Here is a tiny trained network, its code and every weight. The questions are about switching its units off for an input and a target symbol, where a switched-off unit gives its printed mean instead of its output.

import numpy as np


def w(rows, s, z=0):
    codes = np.array(rows[::2]) - 128.0
    scale = np.full(codes.shape[1], s)
    scale[-1] = z or s
    return codes * scale


def norm(h):
    return h / np.sqrt((h * h).mean(-1, keepdims=True) + 1e-5)


def f(y):
    return np.maximum(y, 0)


def softmax(a):
    e = np.exp(a - a.max(-1, keepdims=True))
    return e / e.sum(-1, keepdims=True)


def log_softmax(a):
    a = a - a.max(-1, keepdims=True)
    return a - np.log(np.exp(a).sum(-1, keepdims=True))


def net(x, mask):
    ids = ['αβγδεηθμπστφψω'.index(c) for c in x.split()]
    T = len(ids)
    res = E[ids] + P[:T]
    u = 0
    for l in range(2):
        r = norm(res)
        for j in range(3):
            rows = slice(2 * j, 2 * j + 2)
            q, k, v = (r @ M[l][rows].T for M in (Q, K, V))
            z = softmax(np.where(np.tri(T) > 0, q @ k.T / 2**0.5, -1e9)) @ v
            o = O[l][rows]
            res = res + np.where(mask[u + j], z, o[:, -1]) @ o[:, :-1]
        u += 3
        y = f(norm(res) @ A[l][:, :-1].T + A[l][:, -1])
        res = res + np.where(mask[u : u + 12], y, B[l][:, -1]) @ B[l][:, :-1]
        u += 12
    return log_softmax(norm(res)[-1] @ U[:, :-1].T + U[:, -1])


Q, K, V, O, A, B = {}, {}, {}, {}, {}, {}
E = w([
[135,158,172],'α',
[117,166,143],'β',
[163,131,128],'γ',
[104,110,112],'δ',
[104,126,146],'ε',
[138,62,61],'η',
[81,75,254],'θ',
[94,159,163],'μ',
[121,165,138],'π',
[102,119,147],'σ',
[124,131,60],'τ',
[102,123,149],'φ',
[94,162,164],'ψ',
[182,83,111],'ω',
],0.017)
P = w([
[5,73,114],'0',
[40,127,139],'1',
[74,140,155],'2',
[100,151,162],'3',
[118,156,166],'4',
[131,160,171],'5',
[144,164,169],'6',
[155,165,169],'7',
[168,172,168],'8',
[180,177,162],'9',
[189,180,160],'10',
[193,182,163],'11',
],0.0023)
Q[0] = w([
[216,101,154],'0.h0',
[122,55,14],'0.h0',
[40,171,33],'0.h1',
[54,93,97],'0.h1',
[114,70,1],'0.h2',
[193,186,138],'0.h2',
],0.0063)
K[0] = w([
[254,148,53],'0.h0',
[96,122,11],'0.h0',
[56,96,23],'0.h1',
[106,16,78],'0.h1',
[53,56,99],'0.h2',
[239,230,24],'0.h2',
],0.0079)
V[0] = w([
[105,149,207],'0.h0',
[124,3,143],'0.h0',
[184,105,87],'0.h1',
[175,195,118],'0.h1',
[169,105,146],'0.h2',
[109,141,168],'0.h2',
],0.0059)
O[0] = w([
[54,25,67,254],'0.h0',
[164,119,141,25],'0.h0',
[34,135,149,31],'0.h1',
[138,133,253,146],'0.h1',
[123,95,91,92],'0.h2',
[61,184,204,195],'0.h2',
],0.0046,0.003)
A[0] = w([
[84,45,90,122],'0.n0',
[90,197,105,167],'0.n1',
[162,168,94,152],'0.n2',
[88,26,101,100],'0.n3',
[142,142,97,192],'0.n4',
[65,162,152,158],'0.n5',
[132,163,123,81],'0.n6',
[86,135,155,136],'0.n7',
[221,135,84,163],'0.n8',
[135,83,102,110],'0.n9',
[108,147,159,2],'0.n10',
[167,162,2,64],'0.n11',
],0.0084,0.0032)
B[0] = w([
[61,156,162,172],'0.n0',
[73,100,100,223],'0.n1',
[59,105,155,156],'0.n2',
[166,254,129,167],'0.n3',
[65,65,161,160],'0.n4',
[98,146,84,253],'0.n5',
[197,114,107,136],'0.n6',
[93,174,84,208],'0.n7',
[47,109,190,168],'0.n8',
[164,58,58,143],'0.n9',
[155,206,133,143],'0.n10',
[198,200,187,186],'0.n11',
],0.0042,0.0051)
Q[1] = w([
[150,126,60],'1.h0',
[140,131,125],'1.h0',
[168,243,254],'1.h1',
[183,129,210],'1.h1',
[125,109,182],'1.h2',
[93,246,98],'1.h2',
],0.0086)
K[1] = w([
[153,111,85],'1.h0',
[147,108,159],'1.h0',
[148,251,186],'1.h1',
[152,113,235],'1.h1',
[130,97,207],'1.h2',
[104,158,144],'1.h2',
],0.013)
V[1] = w([
[167,96,206],'1.h0',
[98,189,98],'1.h0',
[238,163,120],'1.h1',
[1,82,96],'1.h1',
[120,119,88],'1.h2',
[93,138,125],'1.h2',
],0.0057)
O[1] = w([
[89,162,73,40],'1.h0',
[84,187,71,240],'1.h0',
[3,131,157,5],'1.h1',
[186,75,162,254],'1.h1',
[129,129,175,123],'1.h2',
[56,134,178,197],'1.h2',
],0.0037,0.0036)
A[1] = w([
[59,2,81,84],'1.n0',
[58,72,77,196],'1.n1',
[50,121,125,213],'1.n2',
[126,204,195,209],'1.n3',
[229,123,245,181],'1.n4',
[127,124,129,104],'1.n5',
[92,190,105,117],'1.n6',
[88,30,73,3],'1.n7',
[115,139,88,50],'1.n8',
[61,125,91,133],'1.n9',
[248,17,92,224],'1.n10',
[130,169,91,111],'1.n11',
],0.0089,0.0021)
B[1] = w([
[189,54,127,140],'1.n0',
[37,62,42,165],'1.n1',
[138,174,114,214],'1.n2',
[150,97,129,254],'1.n3',
[152,46,53,173],'1.n4',
[122,120,120,128],'1.n5',
[97,154,149,225],'1.n6',
[168,124,102,136],'1.n7',
[137,74,112,142],'1.n8',
[158,118,140,184],'1.n9',
[98,254,174,153],'1.n10',
[133,114,191,163],'1.n11',
],0.0077,0.0076)
U = w([
[17,131,98,253],'α',
[99,200,209,183],'β',
[150,121,114,37],'γ',
[171,40,33,135],'δ',
[141,113,106,18],'ε',
[150,104,124,54],'η',
[156,134,108,33],'θ',
[142,120,107,9],'μ',
[158,104,113,116],'π',
[151,109,115,50],'σ',
[166,95,117,119],'τ',
[179,138,10,226],'φ',
[73,7,144,33],'ψ',
[237,188,78,93],'ω',
],0.017,0.0058)

Each question gives the input, a string of symbols that net reads in full, and the target symbol t.
The units are the heads (2 rows each of Q, K, V and O) and the neurons (one row each of A and B). Each row of codes is followed by its name. A weight is (code - 128) times the scale printed after its matrix; where a second scale follows, it is the last column's (O, A, B and U).
mask holds one flag per unit, layer by layer, with each layer's heads first. A switched-off unit (its flag False) gives its mean, the last column of its rows in O or B, instead of its output. The means were averaged over made-up inputs and are rounded, as every weight is.
A unit's drop is (log p(t) with every unit on - log p(t) with that unit switched off) / (log p(t) with every unit on - log p(t) with every unit switched off).
The circuit of an input: a set's keep is (log p(t) with only the set's units on - log p(t) with every unit switched off) / (log p(t) with every unit on - log p(t) with every unit switched off). Starting from the 12 units with the biggest drops (on a tie, the unit counted first), units are removed one at a time, each time the one whose removal leaves the highest keep (on an exact tie, the one counted first), for as long as the keep stays at least 0.8.
units of the circuit, in order: the units of the circuit, biggest drop first
k most important neurons: the k neurons with the biggest drops, biggest first
heads that matter: for each layer, one digit per head in row order, 1 if its drop is at least 0.15 and else 0, layers parted by /
drop of u: that unit's drop, to one decimal
input α α α γ β τ η β ψ α, target δ: units of the circuit, in order : 1.n4
input μ γ η ω θ μ τ γ α α α τ, target β: 2 most important neurons : 0.n11, 0.n5
input β φ ε σ α φ, target β: 4 most important neurons : 0.n3, 0.n1, 1.n4, 0.n4
input σ ε δ α σ α δ π ψ γ ω, target ω: units of the circuit, in order : 1.n10, 1.n4, 1.n6
input ω β δ η α τ τ α φ α α μ, target α: heads that matter : 100 / 000
input α μ θ τ δ ω α τ ω θ α ψ, target α: 3 most important neurons : 0.n11, 1.n1, 0.n1
input τ α δ ψ γ β α α ψ π, target α: 3 most important neurons : 0.n1, 0.n11, 0.n3
input σ φ α ω δ β τ δ σ π δ, target β: heads that matter : 100 / 000
input ω α η, target φ: heads that matter : 111 / 010
input β β β τ, target α: 2 most important neurons : 0.n11, 0.n4
input ω α δ α θ η β, target α: 2 most important neurons : 0.n1, 0.n11
input θ τ δ γ π α τ ω γ τ δ, target β: 3 most important neurons : 0.n3, 0.n11, 0.n8
input φ τ μ π τ π τ π φ σ α σ, target β: 4 most important neurons : 0.n3, 0.n1, 0.n4, 1.n4
input β θ δ β ω α ψ μ γ, target δ: units of the circuit, in order : 1.n4
input τ σ ε α α φ ω α δ θ μ, target α: 4 most important neurons : 0.n11, 1.n1, 0.n1, 0.n3
input α θ τ, target α: heads that matter : 110 / 000
input α τ α ω ε α π, target α: 3 most important neurons : 0.n1, 0.n11, 1.n1
input π α ψ ψ δ τ β μ α σ σ, target β: 3 most important neurons : 0.n3, 0.n1, 1.n4
input π ψ τ σ ψ β α ε φ τ, target β: 2 most important neurons : 0.n11, 1.n4
input δ α α α α τ τ β π η, target φ: 2 most important neurons : 0.n8, 1.n7
input β τ α θ β θ τ β ψ θ ω, target ω: drop of 1.n4 : 0.7
input σ η φ σ β, target α: drop of 0.n11 : 0.4
input ε τ ω β γ γ, target δ: drop of 0.n8 : 0.0
